Small tables with named rows and columns. After each table, cells are looked up by row and column.

Zazipu:
,Des,Tesi,Vodiri
Zele,-3.470,0.572,7.171
Nepu,1.763,3.654,-0.503
Lepek,-1.740,-0.206,-2.468
Naguz,-8.547,3.088,-8.012
Timukan,1.805,4.219,4.306
Fubireg,8.416,-4.810,-6.975
Vuv,4.261,-4.494,-7.049
Misig,9.249,5.787,-3.552

Nepu, Vodiri -> -0.503
Vuv, Vodiri -> -7.049
Timukan, Vodiri -> 4.306
Zele, Des -> -3.470
Fubireg, Vodiri -> -6.975
Lepek, Tesi -> -0.206
Vuv, Des -> 4.261

Metafi:
          Noz   Tidi    Rap  Digusa   Dele   Kepu   Bolu    Mip    Zik  Zagake
Pavagi  43.05  49.77  35.96   33.05  53.18  36.24  40.08  46.68  38.01   58.59
Baligu  73.84  24.09  50.33   39.66  47.24  55.62  45.65  33.17  26.96   32.64
Tego    41.44  41.19  43.11   48.44  47.50  36.39  27.32  48.21  33.03   12.27
Zaso    36.00  70.40  79.78   58.06  44.83  26.60  36.60  71.85  37.96   34.84
Tet     39.56  61.21  50.51   44.06  49.45  16.94  30.21  45.86  25.66   78.70
Nibim   16.42  31.56  55.42   42.19  32.46  41.23  17.94  52.59  15.77   30.85
Liti    61.21   9.88  48.38   37.19  45.84  51.64  46.01  35.13  36.47   30.08
Ruki    36.69  24.46  12.64   45.04  27.44  56.32  57.98  21.44  27.07   63.25

Liti, Bolu -> 46.01
Zaso, Noz -> 36.00
Baligu, Rap -> 50.33
Tet, Kepu -> 16.94
Tego, Zagake -> 12.27
Nibim, Rap -> 55.42
Baligu, Zik -> 26.96
Zaso, Zagake -> 34.84
Tego, Noz -> 41.44
Ruki, Zagake -> 63.25
Which row has the largest Bolu? Ruki

Table Kob
	Lazinum	Vitoz	Mori	Zon
Tor	-37837	-91470	52694	36242
Fev	-53103	-70898	3940	-80919
Bepepi	-15443	77136	28537	-46234
Mep	10176	12256	32586	-25029
Soro	30817	-70439	-13229	-9079
Sov	12914	-67216	4012	28110

Tor, Vitoz => -91470
Bepepi, Lazinum => -15443
Tor, Lazinum => -37837
Sov, Vitoz => -67216
Soro, Lazinum => 30817
Soro, Zon => -9079
Sov, Zon => 28110
Fev, Zon => -80919
Tor, Mori => 52694
Row with the largest Lazinum: Soro

Buget:
,Gen,Beb,Gofu,Tusukuv,Pofomuv
Rulabib,133,161,95,110,100
Retimot,105,48,224,232,126
Gak,98,57,113,90,88

What is the Pofomuv of Rulabib in Buget?
100
What is the Gen of Rulabib in Buget?
133
What is the Pofomuv of Retimot in Buget?
126
What is the Gofu of Rulabib in Buget?
95
What is the Tusukuv of Gak in Buget?
90
What is the Tusukuv of Rulabib in Buget?
110
What is the Gen of Gak in Buget?
98
What is the Beb of Retimot in Buget?
48
What is the Beb of Rulabib in Buget?
161
What is the Pofomuv of Gak in Buget?
88
What is the Gen of Retimot in Buget?
105
What is the Gofu of Retimot in Buget?
224
What is the Gofu of Gak in Buget?
113
What is the Beb of Gak in Buget?
57
Which row has the largest Beb? Rulabib

Gorilod
        Digutif  Gopub  Godugi  Gir  Fam
Rikali       31     31       8   19   60
Bet          19     89      82   83   59
Bot          34     82      76   40   27
Bas          55     26      36   74   84
Geramo       33     24      76   31   92
Zul          64     27      56   79   25
Gid          68     77      34   82   70
Kovu         71     42      54   49   17
Furaf        37     49      50   57   57
Tikulo       12     36      58   36   25
Ked          27     52      13   47   57
Lisuse       76     82      15   37   45
Sas          21     62      50   78   51
Semuvu       66     40      72   18   66

What is the Gir of Gid in Gorilod?
82
What is the Fam of Zul in Gorilod?
25
What is the Digutif of Bas in Gorilod?
55
What is the Gopub of Lisuse in Gorilod?
82
What is the Digutif of Tikulo in Gorilod?
12
What is the Godugi of Sas in Gorilod?
50
What is the Gir of Bet in Gorilod?
83
What is the Fam of Ked in Gorilod?
57
What is the Godugi of Lisuse in Gorilod?
15
What is the Godugi of Zul in Gorilod?
56
What is the Digutif of Sas in Gorilod?
21
What is the Godugi of Bet in Gorilod?
82
What is the Fam of Kovu in Gorilod?
17
What is the Godugi of Bot in Gorilod?
76
What is the Digutif of Kovu in Gorilod?
71

Zasane =
|  | Kod | Rugide | Vamo | Gabore | Kegudag | Derikuz |
|---|---|---|---|---|---|---|
| Dosapa | 2.60 | 4.02 | 3.41 | 3.40 | 5.60 | 6.45 |
| Fomu | 5.17 | 3.11 | 6.00 | 1.90 | 2.13 | 2.31 |
| Goniro | 0.87 | 1.68 | 3.95 | 3.69 | 4.54 | 1.79 |
| Sobas | 8.60 | 4.13 | 3.65 | 4.03 | 2.87 | 6.71 |
| Taf | 2.66 | 9.02 | 1.22 | 3.12 | 5.93 | 3.78 |
| Padeku | 4.39 | 5.25 | 3.99 | 5.86 | 4.28 | 6.63 |
| Rovusus | 6.44 | 7.02 | 1.58 | 1.76 | 4.28 | 6.08 |
| Bozu | 6.44 | 2.28 | 1.50 | 5.13 | 3.59 | 4.23 |
| Nalaged | 1.27 | 7.05 | 3.88 | 0.89 | 4.29 | 3.78 |
| Vumuvik | 5.11 | 3.60 | 6.14 | 5.39 | 4.14 | 5.83 |

Rugide of Dosapa: 4.02
Kod of Sobas: 8.60
Derikuz of Nalaged: 3.78
Kod of Rovusus: 6.44
Vamo of Fomu: 6.00
Kod of Vumuvik: 5.11
Vamo of Nalaged: 3.88
Vamo of Padeku: 3.99
Kegudag of Dosapa: 5.60
Gabore of Dosapa: 3.40
Kod of Padeku: 4.39
Rugide of Fomu: 3.11
Vamo of Bozu: 1.50
Vamo of Goniro: 3.95
Gabore of Bozu: 5.13
Which row has the largest Derikuz? Sobas

